Here is a tiny trained network, its code and every weight. The questions are about switching its units off for an input and a target symbol, where a switched-off unit gives its printed mean instead of its output.

import numpy as np


def w(rows, s, z=0):
    codes = np.array(rows[::2]) - 128.0
    scale = np.full(codes.shape[1], s)
    scale[-1] = z or s
    return codes * scale


def f(y):
    return np.maximum(y, 0)


def softmax(a):
    e = np.exp(a - a.max(-1, keepdims=True))
    return e / e.sum(-1, keepdims=True)


def log_softmax(a):
    a = a - a.max(-1, keepdims=True)
    return a - np.log(np.exp(a).sum(-1, keepdims=True))


def net(x, mask):
    ids = ['αβγδεζηθλμξπστφ'.index(c) for c in x.split()]
    T = len(ids)
    res = E[ids] + P[:T]
    r = res
    for j in range(3):
        rows = slice(3 * j, 3 * j + 3)
        q, k, v = (r @ M[0][rows].T for M in (Q, K, V))
        z = softmax(np.where(np.tri(T) > 0, q @ k.T / 3**0.5, -1e9)) @ v
        o = O[0][rows]
        res = res + np.where(mask[j], z, o[:, -1]) @ o[:, :-1]
    y = f(res @ A[0][:, :-1].T + A[0][:, -1])
    res = res + np.where(mask[3:15], y, B[0][:, -1]) @ B[0][:, :-1]
    return log_softmax(res[-1] @ U[:, :-1].T + U[:, -1])


Q, K, V, O, A, B = {}, {}, {}, {}, {}, {}
E = w([
[235,166,168,107,206,255,187],'α',
[84,169,111,65,132,130,194],'β',
[105,146,170,51,86,143,166],'γ',
[138,67,96,122,152,159,128],'δ',
[177,146,76,86,58,164,25],'ε',
[232,207,65,165,192,129,234],'ζ',
[102,104,148,124,170,96,91],'η',
[162,166,83,158,145,86,105],'θ',
[80,118,103,129,118,190,135],'λ',
[108,74,154,141,142,87,98],'μ',
[86,139,78,142,22,71,213],'ξ',
[72,128,148,116,151,116,85],'π',
[202,176,150,219,139,100,73],'σ',
[101,140,142,76,125,90,169],'τ',
[134,128,150,84,165,60,141],'φ',
],0.019)
P = w([
[83,135,148,2,247,34,150],'0',
[94,161,84,138,204,128,93],'1',
[84,141,111,142,173,133,94],'2',
[98,133,124,139,149,140,109],'3',
[185,140,131,164,123,154,123],'4',
[183,121,115,164,101,168,126],'5',
[198,118,109,152,88,174,150],'6',
[147,152,114,169,144,114,105],'7',
],0.0087)
Q[0] = w([
[142,155,143,183,142,106,151],'H1',
[45,44,148,66,175,131,150],'H1',
[166,161,187,110,147,163,67],'H1',
[32,106,114,132,111,84,120],'H2',
[254,173,103,174,60,99,113],'H2',
[92,68,201,129,135,110,125],'H2',
[126,40,127,143,125,155,66],'H3',
[33,25,202,89,162,121,180],'H3',
[115,159,148,124,184,107,115],'H3',
],0.009)
K[0] = w([
[177,74,125,129,144,124,254],'H1',
[144,209,173,71,248,17,113],'H1',
[220,90,101,59,114,214,113],'H1',
[144,105,126,143,92,46,140],'H2',
[95,18,29,254,50,235,162],'H2',
[28,139,99,133,162,107,125],'H2',
[99,213,162,133,119,135,111],'H3',
[68,201,187,121,177,27,166],'H3',
[233,111,189,34,128,151,167],'H3',
],0.0072)
V[0] = w([
[188,49,1,95,91,208,154],'H1',
[106,53,172,141,74,8,210],'H1',
[191,232,125,104,95,66,116],'H1',
[35,162,35,119,124,217,170],'H2',
[240,78,18,133,111,114,118],'H2',
[11,108,75,154,132,53,172],'H2',
[162,85,69,176,150,52,168],'H3',
[98,61,41,135,206,143,5],'H3',
[192,122,158,152,202,109,166],'H3',
],0.0088)
O[0] = w([
[63,141,121,196,160,93,102,196],'H1',
[120,149,164,144,2,178,108,2],'H1',
[161,181,149,76,112,144,40,225],'H1',
[126,153,34,191,178,136,171,149],'H2',
[38,182,157,147,119,94,78,218],'H2',
[110,178,66,131,64,161,222,62],'H2',
[67,149,167,173,135,162,140,99],'H3',
[105,128,234,75,91,49,165,236],'H3',
[121,74,187,158,179,230,128,101],'H3',
],0.0099,0.0065)
A[0] = w([
[157,140,126,128,59,65,41,3],'N1',
[138,158,99,131,196,100,38,55],'N2',
[144,254,122,161,155,150,78,28],'N3',
[154,63,72,95,155,123,127,37],'N4',
[168,42,151,166,176,120,93,202],'N5',
[77,115,82,59,71,170,81,65],'N6',
[180,115,194,189,124,108,82,109],'N7',
[87,185,195,169,130,139,209,146],'N8',
[76,94,112,181,82,114,159,31],'N9',
[212,197,141,191,130,168,101,25],'N10',
[131,213,167,187,120,49,184,33],'N11',
[106,120,208,117,168,184,153,103],'N12',
],0.0088,0.0067)
B[0] = w([
[152,67,112,185,155,125,150,193],'N1',
[168,142,155,126,106,151,157,250],'N2',
[155,78,142,86,95,94,147,183],'N3',
[127,119,97,118,163,8,73,139],'N4',
[107,146,154,84,119,158,157,194],'N5',
[171,94,156,158,172,142,97,145],'N6',
[127,190,85,110,150,148,145,174],'N7',
[111,101,160,187,139,114,97,161],'N8',
[127,132,112,74,97,102,145,140],'N9',
[126,145,118,127,87,70,155,145],'N10',
[137,81,86,133,129,162,75,175],'N11',
[127,141,168,180,97,97,138,158],'N12',
],0.011,0.019)
U = w([
[92,75,136,89,198,163,97,95],'α',
[153,196,81,99,204,172,182,70],'β',
[195,113,85,81,154,123,30,145],'γ',
[33,88,150,122,156,96,171,160],'δ',
[2,217,99,22,129,81,47,254],'ε',
[93,147,139,200,193,184,19,205],'ζ',
[118,75,163,106,116,117,184,40],'η',
[108,155,136,156,61,107,84,162],'θ',
[72,112,98,98,167,92,200,105],'λ',
[143,83,193,186,124,121,210,27],'μ',
[129,156,79,176,177,157,148,177],'ξ',
[109,79,120,55,121,109,209,80],'π',
[88,108,155,39,122,172,19,123],'σ',
[165,100,103,94,135,209,129,131],'τ',
[180,170,182,120,79,175,87,17],'φ',
],0.0077,0.0069)

Each question gives the input, a string of symbols that net reads in full, and the target symbol t.
The units are the heads (3 rows each of Q, K, V and O) and the neurons (one row each of A and B). Each row of codes is followed by its name. A weight is (code - 128) times the scale printed after its matrix; where a second scale follows, it is the last column's (O, A, B and U).
mask holds one flag per unit, heads first, then neurons. A switched-off unit (its flag False) gives its mean, the last column of its rows in O or B, instead of its output. The means were averaged over made-up inputs and are rounded, as every weight is.
A unit's drop is (log p(t) with every unit on - log p(t) with that unit switched off) / (log p(t) with every unit on - log p(t) with every unit switched off).
The circuit of an input: a set's keep is (log p(t) with only the set's units on - log p(t) with every unit switched off) / (log p(t) with every unit on - log p(t) with every unit switched off). Starting from the 12 units with the biggest drops (on a tie, the unit counted first), units are removed one at a time, each time the one whose removal leaves the highest keep (on an exact tie, the one counted first), for as long as the keep stays at least 0.8.
units of the circuit, in order: the units of the circuit, biggest drop first
most important unit: the unit with the biggest drop
k most important neurons: the k neurons with the biggest drops, biggest first
which heads matter: for each layer, one digit per head in row order, 1 if its drop is at least 0.15 and else 0, layers parted by /
input α ε λ π, target α: units of the circuit, in order	[H3, H1]
input γ ε λ π, target γ: which heads matter	011
input θ ζ σ σ σ δ, target σ: which heads matter	110
input ε ε ζ ε θ γ τ, target ε: units of the circuit, in order	[N1, N2]
input π μ σ β, target π: units of the circuit, in order	[H2]
input σ δ λ, target σ: 2 most important neurons	[N2, N1]
input δ μ π, target δ: 2 most important neurons	[N2, N8]
input ζ π ε ε δ ζ, target ζ: units of the circuit, in order	[H1, N11, H2]
input δ σ σ σ γ δ γ σ, target ζ: units of the circuit, in order	[H1, N11]
input ζ φ ε σ η η λ α, target β: 2 most important neurons	[N7, N5]
input π μ η σ, target φ: units of the circuit, in order	[H2, H1]
input σ π ξ δ, target σ: 2 most important neurons	[N1, N2]
input τ ε ξ δ, target τ: units of the circuit, in order	[H1, H2]
input φ ζ η, target φ: units of the circuit, in order	[H1, H2]
input φ τ π ζ, target μ: units of the circuit, in order	[H3, N3, N10, N12]
input ζ ε π, target ζ: most important unit	H3
input φ ε γ, target φ: 2 most important neurons	[N12, N1]
input σ α φ ζ σ, target β: which heads matter	100
input ε τ τ γ π ε θ, target γ: which heads matter	001
input ζ π β, target ζ: units of the circuit, in order	[H3]
input λ π μ α ε δ σ, target ζ: which heads matter	110
input λ δ π ε ζ, target γ: which heads matter	001
input μ δ φ λ ζ λ θ σ, target ξ: which heads matter	110
input α ξ α σ, target β: which heads matter	001
input τ τ μ, target τ: which heads matter	111
input ε η γ σ τ λ ε α, target β: 3 most important neurons	[N7, N2, N5]
input σ φ ζ η, target σ: most important unit	H1
input π ε ζ ε γ ε τ, target ε: 2 most important neurons	[N1, N2]
